Here is a tiny trained network, its code and every weight. The questions are about switching its units off for an input and a class, where a switched-off unit gives its printed mean instead of its output.

import numpy as np


def w(rows, s, z=0):
    codes = np.array(rows[::2]) - 128.0
    scale = np.full(codes.shape[1], s)
    scale[-1] = z or s
    return codes * scale


def norm(h):
    return h / np.sqrt((h * h).mean(-1, keepdims=True) + 1e-5)


def f(y):
    return y / 2 * (1 + np.tanh(0.7978845608 * (y + 0.044715 * y**3)))


def log_softmax(a):
    a = a - a.max(-1, keepdims=True)
    return a - np.log(np.exp(a).sum(-1, keepdims=True))


def net(x, mask):
    res = np.array(x, float).reshape(1, 7) / 4 @ E
    u = 0
    for l in range(2):
        y = f(norm(res) @ A[l][:, :-1].T + A[l][:, -1])
        res = res + np.where(mask[u : u + 11], y, B[l][:, -1]) @ B[l][:, :-1]
        u += 11
    return log_softmax(norm(res)[-1] @ U[:, :-1].T + U[:, -1])


A, B = {}, {}
E = w([
[125,128,134,129,129,130,125,131,129,128],'x0',
[184,89,153,105,115,166,97,118,161,193],'x1',
[147,101,117,140,96,150,119,147,93,119],'x2',
[93,90,86,139,22,76,159,101,220,104],'x3',
[113,61,119,97,171,152,135,120,142,94],'x4',
[118,72,139,183,196,64,70,77,87,165],'x5',
[254,124,148,168,148,83,144,147,191,43],'x6',
],0.0058)
A[0] = w([
[178,254,202,173,35,72,89,121,85,166,2],'0.n1',
[65,122,143,80,96,186,138,118,66,164,43],'0.n2',
[180,224,145,172,71,87,100,96,112,209,80],'0.n3',
[120,33,113,86,211,165,199,44,155,48,65],'0.n4',
[209,102,167,70,90,170,85,64,198,224,22],'0.n5',
[50,158,90,198,145,56,232,167,60,50,26],'0.n6',
[40,118,93,114,175,165,106,137,66,199,34],'0.n7',
[99,16,118,54,194,222,55,141,156,26,29],'0.n8',
[52,70,161,242,90,158,182,146,229,164,155],'0.n9',
[176,146,100,18,145,208,254,132,177,185,76],'0.n10',
[75,53,148,217,198,25,76,39,153,215,215],'0.n11',
],0.0051,0.0026)
B[0] = w([
[79,110,219,218,117,196,172,66,161,146,153],'0.n1',
[135,148,136,135,135,61,165,147,168,171,155],'0.n2',
[113,87,184,128,169,170,131,87,169,118,154],'0.n3',
[121,126,176,222,133,149,139,104,142,171,166],'0.n4',
[50,102,2,140,195,175,53,156,181,96,171],'0.n5',
[99,99,78,129,203,181,40,110,200,126,171],'0.n6',
[148,137,141,151,143,84,134,113,152,151,168],'0.n7',
[109,177,183,193,122,167,165,65,167,149,166],'0.n8',
[136,169,93,72,19,121,154,108,49,146,167],'0.n9',
[113,135,173,103,85,122,117,145,94,95,179],'0.n10',
[134,67,160,105,108,120,133,156,69,75,255],'0.n11',
],0.009,0.0056)
A[1] = w([
[108,211,155,42,113,203,195,212,153,87,115],'1.n1',
[234,131,159,175,141,110,146,142,180,74,70],'1.n2',
[113,146,86,81,104,67,147,123,89,228,7],'1.n3',
[95,99,67,142,161,163,2,214,198,167,142],'1.n4',
[90,102,141,135,71,169,164,41,182,116,160],'1.n5',
[170,80,130,106,99,194,83,127,174,195,63],'1.n6',
[189,203,168,88,222,184,115,99,76,161,40],'1.n7',
[46,249,133,163,115,159,142,151,135,45,78],'1.n8',
[103,165,89,151,199,67,100,69,118,93,225],'1.n9',
[60,111,128,126,131,122,161,121,98,165,103],'1.n10',
[47,104,130,119,147,155,171,83,103,171,89],'1.n11',
],0.0078,0.0021)
B[1] = w([
[156,45,184,116,68,116,91,183,85,187,254],'1.n1',
[138,206,99,110,177,84,83,149,167,235,233],'1.n2',
[213,158,110,96,175,40,134,137,200,123,165],'1.n3',
[86,97,6,138,134,161,82,184,146,79,224],'1.n4',
[97,163,151,162,152,154,191,102,72,85,225],'1.n5',
[49,102,88,111,198,163,116,102,190,82,165],'1.n6',
[56,186,56,102,26,62,246,30,80,1,214],'1.n7',
[119,34,111,122,197,182,96,107,132,117,220],'1.n8',
[96,65,93,81,72,184,79,174,148,137,182],'1.n9',
[238,162,128,144,178,173,105,119,162,107,165],'1.n10',
[184,219,116,195,154,140,97,167,182,136,181],'1.n11',
],0.0076,0.0052)
U = w([
[26,61,40,70,211,221,53,147,180,65,55],'0',
[139,63,207,68,133,131,116,152,62,141,253],'1',
[94,175,79,58,59,77,239,16,77,56,73],'2',
[88,167,254,233,213,245,204,11,195,168,7],'3',
[206,224,87,78,227,33,93,163,207,235,31],'4',
],0.0085,0.0049)

Each question gives the input, the list of numbers given to net, and the class t.
The units are the neurons (one row each of A and B). Each row of codes is followed by its name. A weight is (code - 128) times the scale printed after its matrix; where a second scale follows, it is the last column's (A, B and U).
mask holds one flag per neuron, layer by layer. A switched-off neuron (its flag False) gives its mean, the last column of its row in B, instead of its output. The means were averaged over made-up inputs and are rounded, as every weight is.
A unit's drop is (log p(t) with every unit on - log p(t) with that unit switched off) / (log p(t) with every unit on - log p(t) with every unit switched off).
The circuit of an input: a set's keep is (log p(t) with only the set's units on - log p(t) with every unit switched off) / (log p(t) with every unit on - log p(t) with every unit switched off). Starting from the 12 units with the biggest drops (on a tie, the unit counted first), units are removed one at a time, each time the one whose removal leaves the highest keep (on an exact tie, the one counted first), for as long as the keep stays at least 0.8.
circuit, biggest first: the units of the circuit, biggest drop first
k most important neurons: the k neurons with the biggest drops, biggest first
top k neurons in layer l: the k neurons of layer l with the biggest drops, biggest first
input [-4,4,-3,6,6,6,8], class 4: top 3 neurons in layer 1 -> (1.n2 1.n7 1.n1)
input [-7,3,1,5,0,0,7], class 4: circuit, biggest first -> (1.n2)
input [3,2,3,5,8,8,1], class 1: 3 most important neurons -> (0.n11 1.n7 0.n1)
input [-5,3,-6,-2,0,-6,-8], class 4: circuit, biggest first -> (1.n3 0.n2)
input [4,-8,1,2,-6,-8,7], class 0: 2 most important neurons -> (1.n8 0.n6)
input [-7,-5,-1,0,3,1,7], class 4: top 2 neurons in layer 0 -> (0.n5 0.n4)
input [7,-1,1,-8,7,-1,2], class 2: 2 most important neurons -> (1.n7 0.n1)
input [-6,-7,-8,7,-8,4,-1], class 3: 4 most important neurons -> (0.n1 0.n5 1.n5 1.n4)
input [1,-2,8,5,5,-4,0], class 2: 2 most important neurons -> (0.n9 1.n5)
input [-7,1,7,4,3,5,-3], class 1: 2 most important neurons -> (0.n11 1.n7)
input [5,-3,-4,4,6,4,-6], class 3: top 2 neurons in layer 0 -> (0.n4 0.n11)
input [-1,6,5,3,7,-5,2], class 3: 2 most important neurons -> (0.n8 1.n5)
input [5,-5,8,-7,-2,-4,6], class 2: 4 most important neurons -> (1.n7 0.n5 0.n11 0.n10)
input [-2,-2,3,0,8,6,5], class 3: circuit, biggest first -> (0.n4)
input [-7,0,-2,-8,5,-6,-1], class 2: 2 most important neurons -> (1.n7 0.n11)
input [0,-6,-6,-4,1,1,-8], class 4: top 3 neurons in layer 0 -> (0.n5 0.n2 0.n7)
input [0,3,6,6,5,-5,-4], class 2: top 2 neurons in layer 0 -> (0.n9 0.n11)
input [4,-4,5,-5,5,5,6], class 4: 3 most important neurons -> (1.n2 0.n5 0.n9)
input [6,5,-6,-1,7,-7,-3], class 1: top 3 neurons in layer 0 -> (0.n10 0.n6 0.n1)
input [0,-2,3,-7,5,-7,7], class 1: circuit, biggest first -> (1.n1)
input [2,-1,1,5,-1,4,7], class 4: 2 most important neurons -> (1.n2 1.n7)
input [8,5,-7,3,3,8,3], class 1: top 2 neurons in layer 0 -> (0.n11 0.n6)
input [6,4,7,6,-2,2,5], class 2: top 3 neurons in layer 1 -> (1.n1 1.n8 1.n4)
